Below is a small trained network, with its code and all its weights. Each question gives an input and a target symbol and asks what happens when units are switched off, that is, made to give their printed mean instead of their output.

import numpy as np


def w(rows, s, z=0):
    codes = np.array(rows[::2]) - 128.0
    scale = np.full(codes.shape[1], s)
    scale[-1] = z or s
    return codes * scale


def f(y):
    return np.maximum(y, 0)


def softmax(a):
    e = np.exp(a - a.max(-1, keepdims=True))
    return e / e.sum(-1, keepdims=True)


def log_softmax(a):
    a = a - a.max(-1, keepdims=True)
    return a - np.log(np.exp(a).sum(-1, keepdims=True))


def net(x, mask):
    ids = ['Ψβδεθφ'.index(c) for c in x.split()]
    T = len(ids)
    res = E[ids] + P[:T]
    r = res
    for j in range(2):
        rows = slice(2 * j, 2 * j + 2)
        q, k, v = (r @ M[0][rows].T for M in (Q, K, V))
        z = softmax(np.where(np.tri(T) > 0, q @ k.T / 2**0.5, -1e9)) @ v
        o = O[0][rows]
        res = res + np.where(mask[j], z, o[:, -1]) @ o[:, :-1]
    y = f(res @ A[0][:, :-1].T + A[0][:, -1])
    res = res + np.where(mask[2:14], y, B[0][:, -1]) @ B[0][:, :-1]
    return log_softmax(res[-1] @ U[:, :-1].T + U[:, -1])


Q, K, V, O, A, B = {}, {}, {}, {}, {}, {}
E = w([
[141,137,176,242],'Ψ',
[253,141,4,170],'β',
[87,244,116,229],'δ',
[188,66,170,165],'ε',
[125,190,101,147],'θ',
[187,139,231,78],'φ',
],0.017)
P = w([
[46,93,116,156],'0',
[79,91,116,149],'1',
[111,102,177,157],'2',
[133,101,177,158],'3',
[154,102,180,160],'4',
[169,105,180,168],'5',
[189,103,180,168],'6',
[203,109,185,171],'7',
[217,115,186,174],'8',
[232,117,188,175],'9',
[241,126,185,182],'10',
[241,152,177,195],'11',
[254,156,182,202],'12',
],0.011)
Q[0] = w([
[176,70,142,160],'h0',
[135,144,118,110],'h0',
[63,162,3,43],'h1',
[162,175,187,85],'h1',
],0.016)
K[0] = w([
[139,188,99,185],'h0',
[90,56,130,156],'h0',
[9,61,154,112],'h1',
[166,108,104,169],'h1',
],0.012)
V[0] = w([
[62,139,176,111],'h0',
[114,233,147,134],'h0',
[131,137,116,67],'h1',
[108,163,6,136],'h1',
],0.016)
O[0] = w([
[104,187,181,123,62],'h0',
[134,255,137,97,254],'h0',
[222,102,244,237,15],'h1',
[245,196,93,95,179],'h1',
],0.011,0.0076)
A[0] = w([
[96,147,196,213,172],'n0',
[54,143,125,134,20],'n1',
[172,77,170,184,105],'n2',
[72,162,85,160,110],'n3',
[18,154,113,54,1],'n4',
[110,201,147,170,17],'n5',
[247,118,96,151,122],'n6',
[215,53,188,231,20],'n7',
[96,216,77,174,89],'n8',
[117,170,225,126,193],'n9',
[142,173,171,98,113],'n10',
[85,137,81,55,139],'n11',
],0.011,0.0091)
B[0] = w([
[215,217,74,234,171],'n0',
[172,59,254,150,157],'n1',
[175,133,116,152,143],'n2',
[158,130,130,203,159],'n3',
[85,57,201,103,176],'n4',
[122,65,134,90,158],'n5',
[63,75,183,158,254],'n6',
[186,140,121,183,147],'n7',
[126,110,113,87,195],'n8',
[116,144,24,136,187],'n9',
[99,92,68,153,177],'n10',
[131,117,178,107,158],'n11',
],0.0084,0.025)
U = w([
[154,233,154,217,88],'Ψ',
[47,105,100,150,75],'β',
[192,255,58,142,255],'δ',
[198,147,138,122,12],'ε',
[66,161,114,44,144],'θ',
[148,127,252,46,122],'φ',
],0.0075,0.0057)

Each question gives the input, a string of symbols that net reads in full, and the target symbol t.
The units are the heads (2 rows each of Q, K, V and O) and the neurons (one row each of A and B). Each row of codes is followed by its name. A weight is (code - 128) times the scale printed after its matrix; where a second scale follows, it is the last column's (O, A, B and U).
mask holds one flag per unit, heads first, then neurons. A switched-off unit (its flag False) gives its mean, the last column of its rows in O or B, instead of its output. The means were averaged over made-up inputs and are rounded, as every weight is.
A unit's drop is (log p(t) with every unit on - log p(t) with that unit switched off) / (log p(t) with every unit on - log p(t) with every unit switched off).
The circuit of an input: a set's keep is (log p(t) with only the set's units on - log p(t) with every unit switched off) / (log p(t) with every unit on - log p(t) with every unit switched off). Starting from the 12 units with the biggest drops (on a tie, the unit counted first), units are removed one at a time, each time the one whose removal leaves the highest keep (on an exact tie, the one counted first), for as long as the keep stays at least 0.8.
circuit, biggest first: the units of the circuit, biggest drop first
k most important neurons: the k neurons with the biggest drops, biggest first
which heads matter: for each layer, one digit per head in row order, 1 if its drop is at least 0.15 and else 0, layers parted by /
drop when u is switched off: that unit's drop, to one decimal
input Ψ Ψ β Ψ ε, target ε: 2 most important neurons => n7, n4
input θ φ θ Ψ δ ε Ψ φ ε δ, target β: circuit, biggest first => h1
input φ φ θ, target Ψ: circuit, biggest first => h1, n0, h0
input Ψ ε φ, target β: 2 most important neurons => n9, n0
input ε Ψ δ, target φ: circuit, biggest first => h1, n9, n11, n4
input ε Ψ φ φ, target Ψ: circuit, biggest first => n0, h1, n6
input Ψ φ φ β ε ε ε ε φ δ Ψ Ψ, target δ: circuit, biggest first => h0, n4, n1
input ε φ Ψ, target Ψ: circuit, biggest first => n0, h1, n6, n3
input Ψ φ Ψ ε φ ε φ Ψ φ θ δ ε, target θ: circuit, biggest first => h1, n0, h0
input ε δ δ ε ε Ψ δ θ, target θ: circuit, biggest first => h1, n6, n0
input φ ε ε φ ε β β Ψ, target ε: circuit, biggest first => h0, h1
input φ φ θ θ θ ε φ ε ε θ φ, target δ: circuit, biggest first => n6, n4
input δ θ ε, target δ: circuit, biggest first => n6, h0
input θ φ φ, target Ψ: circuit, biggest first => h1, n0
input δ Ψ δ ε δ δ φ Ψ θ δ Ψ, target θ: circuit, biggest first => h1, h0, n8
input ε Ψ φ ε φ φ φ ε δ ε ε φ, target β: circuit, biggest first => h1
input δ Ψ δ, target φ: 3 most important neurons => n4, n11, n1
input φ φ φ φ ε, target Ψ: which heads matter => 01
input θ φ φ θ φ φ φ δ Ψ, target θ: which heads matter => 11
input Ψ ε Ψ ε, target φ: 2 most important neurons => n1, n4
input φ φ φ φ φ ε ε ε, target β: which heads matter => 11
input ε φ φ θ ε β Ψ ε β, target β: 2 most important neurons => n6, n0
input ε Ψ φ φ Ψ Ψ ε φ ε Ψ, target β: 2 most important neurons => n4, n0
input β φ θ ε δ φ φ, target δ: most important neuron => n4
input θ φ θ θ, target δ: 3 most important neurons => n6, n4, n1
input ε ε δ φ φ φ ε ε θ ε ε δ φ, target θ: drop when n1 is switched off => 0.0
input φ δ θ δ δ, target θ: drop when n8 is switched off => 0.3
